Here is a tiny trained network, its code and every weight. The questions are about switching its units off for an input and a class, where a switched-off unit gives its printed mean instead of its output.

import numpy as np


def w(rows, s, z=0):
    codes = np.array(rows[::2]) - 128.0
    scale = np.full(codes.shape[1], s)
    scale[-1] = z or s
    return codes * scale


def f(y):
    return y / 2 * (1 + np.tanh(0.7978845608 * (y + 0.044715 * y**3)))


def log_softmax(a):
    a = a - a.max(-1, keepdims=True)
    return a - np.log(np.exp(a).sum(-1, keepdims=True))


def net(x, mask):
    res = np.array(x, float).reshape(1, 5) / 4 @ E
    y = f(res @ A[0][:, :-1].T + A[0][:, -1])
    res = res + np.where(mask, y, B[0][:, -1]) @ B[0][:, :-1]
    return log_softmax(res[-1] @ U[:, :-1].T + U[:, -1])


A, B = {}, {}
E = w([
[88,154,67,198,98,226,168,166],'x0',
[68,69,54,74,72,82,218,116],'x1',
[200,106,101,132,80,88,109,255],'x2',
[106,217,165,149,148,49,219,157],'x3',
[122,177,9,150,127,72,35,96],'x4',
],0.0074)
A[0] = w([
[209,138,82,146,74,77,103,199,122],'n0',
[166,69,247,16,173,84,142,115,60],'n1',
[82,230,93,154,154,33,128,145,87],'n2',
[165,120,105,135,90,99,101,206,169],'n3',
[91,157,153,110,166,173,152,53,125],'n4',
[78,78,98,95,67,103,200,132,92],'n5',
[148,66,53,129,98,143,45,82,96],'n6',
[105,160,241,151,143,101,239,186,58],'n7',
[177,110,118,140,103,106,124,206,72],'n8',
[100,125,142,192,101,238,198,168,58],'n9',
[170,123,132,135,70,109,116,203,5],'n10',
[59,183,36,255,91,167,117,144,14],'n11',
[155,113,144,74,166,45,90,85,87],'n12',
[81,87,75,84,99,103,173,127,94],'n13',
[75,149,136,149,133,141,113,29,84],'n14',
[175,124,145,70,153,38,98,79,63],'n15',
[134,5,195,63,97,238,117,146,42],'n16',
[178,143,127,43,158,53,89,85,41],'n17',
[171,111,132,114,114,121,128,240,98],'n18',
[102,152,111,178,101,201,159,154,53],'n19',
[129,247,72,171,147,36,159,119,56],'n20',
[65,140,153,124,163,149,135,56,147],'n21',
[177,190,145,171,177,153,75,134,96],'n22',
[69,91,52,86,95,89,158,120,120],'n23',
[88,75,121,64,68,100,185,115,87],'n24',
[124,182,182,126,137,109,199,158,109],'n25',
[158,157,158,172,194,161,93,142,142],'n26',
[89,127,140,139,179,134,136,54,50],'n27',
[54,154,137,120,183,149,123,66,102],'n28',
[69,162,126,124,164,143,121,52,115],'n29',
[163,133,184,74,127,56,79,99,95],'n30',
[152,164,177,169,171,164,86,154,68],'n31',
[201,168,160,195,152,141,89,125,83],'n32',
[190,148,182,191,201,170,111,148,92],'n33',
[85,215,112,152,137,62,147,144,21],'n34',
[97,65,81,93,80,87,175,114,45],'n35',
],0.0072,0.0015)
B[0] = w([
[63,70,124,48,186,188,192,169,198],'n0',
[71,90,119,219,43,86,153,145,253],'n1',
[174,89,97,166,157,216,74,91,192],'n2',
[102,87,131,100,181,209,179,175,182],'n3',
[94,71,131,44,183,153,195,174,194],'n4',
[123,207,198,100,88,165,100,102,190],'n5',
[181,96,68,179,167,240,46,50,208],'n6',
[213,83,34,192,196,223,6,46,247],'n7',
[47,96,135,47,218,183,188,198,170],'n8',
[63,76,138,236,29,33,141,139,210],'n9',
[35,102,123,56,200,180,164,172,165],'n10',
[4,80,122,253,27,26,157,175,214],'n11',
[69,78,146,189,47,105,148,149,195],'n12',
[154,223,207,81,55,157,102,102,178],'n13',
[81,85,112,86,180,166,153,186,187],'n14',
[64,86,122,203,55,92,142,146,196],'n15',
[225,104,43,194,167,195,30,39,232],'n16',
[30,56,136,205,9,86,123,153,191],'n17',
[66,87,140,42,185,187,176,166,189],'n18',
[42,73,141,204,48,58,150,147,174],'n19',
[168,102,96,157,169,221,68,97,197],'n20',
[94,96,140,80,171,177,183,186,193],'n21',
[136,211,203,74,82,143,145,97,193],'n22',
[146,227,201,91,76,172,122,87,193],'n23',
[127,186,194,122,83,140,114,109,190],'n24',
[162,83,99,172,168,217,72,72,192],'n25',
[138,162,182,115,86,141,144,127,190],'n26',
[60,87,130,81,180,147,157,211,172],'n27',
[87,92,148,69,172,159,172,165,187],'n28',
[86,82,121,43,203,167,196,203,186],'n29',
[85,111,159,159,70,123,132,133,194],'n30',
[107,208,201,104,66,142,134,124,188],'n31',
[100,205,209,101,90,147,139,121,188],'n32',
[133,214,189,79,52,148,139,106,210],'n33',
[148,101,101,155,180,204,44,76,168],'n34',
[131,216,199,89,85,160,102,101,182],'n35',
],0.0056,0.0064)
U = w([
[96,93,132,41,178,142,207,189,101],'0',
[89,97,134,203,68,76,160,148,107],'1',
[138,248,173,77,94,136,137,106,94],'2',
[148,109,105,156,141,143,104,99,255],'3',
[165,99,98,155,169,175,69,79,68],'4',
[185,143,107,122,141,69,171,127,195],'5',
[167,156,112,103,170,29,147,137,74],'6',
[175,164,99,95,169,29,164,133,67],'7',
],0.011,0.0085)

Each question gives the input, the list of numbers given to net, and the class t.
The units are the neurons (one row each of A and B). Each row of codes is followed by its name. A weight is (code - 128) times the scale printed after its matrix; where a second scale follows, it is the last column's (A, B and U).
mask holds one flag per neuron, in row order. A switched-off neuron (its flag False) gives its mean, the last column of its row in B, instead of its output. The means were averaged over made-up inputs and are rounded, as every weight is.
A unit's drop is (log p(t) with every unit on - log p(t) with that unit switched off) / (log p(t) with every unit on - log p(t) with every unit switched off).
The circuit of an input: a set's keep is (log p(t) with only the set's units on - log p(t) with every unit switched off) / (log p(t) with every unit on - log p(t) with every unit switched off). Starting from the 12 units with the biggest drops (on a tie, the unit counted first), units are removed one at a time, each time the one whose removal leaves the highest keep (on an exact tie, the one counted first), for as long as the keep stays at least 0.8.
circuit, biggest first: the units of the circuit, biggest drop first
most important unit: the unit with the biggest drop
k most important neurons: the k neurons with the biggest drops, biggest first
drop of u: that unit's drop, to one decimal
input [6,0,-2,7,-2], class 4: circuit, biggest first	[n7]
input [4,0,3,6,5], class 4: circuit, biggest first	[n20; n2]
input [5,7,0,3,4], class 2: circuit, biggest first	[n23; n13]
input [-5,4,-3,-4,3], class 1: circuit, biggest first	[n17; n7]
input [8,8,-7,-8,-8], class 1: 3 most important neurons	[n9; n19; n7]
input [-8,2,-7,-6,6], class 1: circuit, biggest first	[n17; n12]
input [-6,5,-3,-7,-8], class 3: circuit, biggest first	[n16; n1; n7]
input [-3,7,-8,-2,7], class 0: circuit, biggest first	[n29; n14]
input [8,8,-7,-8,-3], class 1: 4 most important neurons	[n9; n11; n19; n7]
input [-4,0,-6,7,-1], class 4: 2 most important neurons	[n7; n25]
input [2,6,-2,7,-6], class 4: 2 most important neurons	[n7; n25]
input [-1,-7,-6,-3,2], class 2: circuit, biggest first	[n22; n33]
input [5,-7,4,8,7], class 4: 2 most important neurons	[n20; n2]
input [-5,3,3,1,-3], class 1: circuit, biggest first	[n1]
input [6,2,3,0,-8], class 3: 2 most important neurons	[n7; n16]
input [1,-3,-6,6,1], class 0: 3 most important neurons	[n29; n16; n4]
input [8,2,-4,-7,-1], class 1: 2 most important neurons	[n11; n9]
input [7,2,-8,-5,-6], class 0: 3 most important neurons	[n4; n21; n29]
input [5,-4,2,6,5], class 4: 4 most important neurons	[n20; n2; n34; n1]
input [-6,-4,-6,6,-4], class 0: circuit, biggest first	[n4]
input [-7,-8,-5,-3,6], class 2: 3 most important neurons	[n22; n11; n32]
input [-4,3,0,4,-8], class 3: 2 most important neurons	[n7; n1]
input [1,-7,-2,-3,-7], class 2: 2 most important neurons	[n33; n31]
input [6,-8,7,0,8], class 2: 2 most important neurons	[n22; n32]
input [6,7,5,-8,-2], class 4: 2 most important neurons	[n16; n6]
input [8,-3,-2,3,-4], class 1: drop of n9	0.1
input [5,6,3,4,4], class 2: most important unit	n23
input [-5,6,2,-5,-1], class 2: drop of n9	0.1
input [-5,-5,4,-3,3], class 1: drop of n12	0.2
input [6,-2,-7,0,3], class 0: drop of n1	0.0
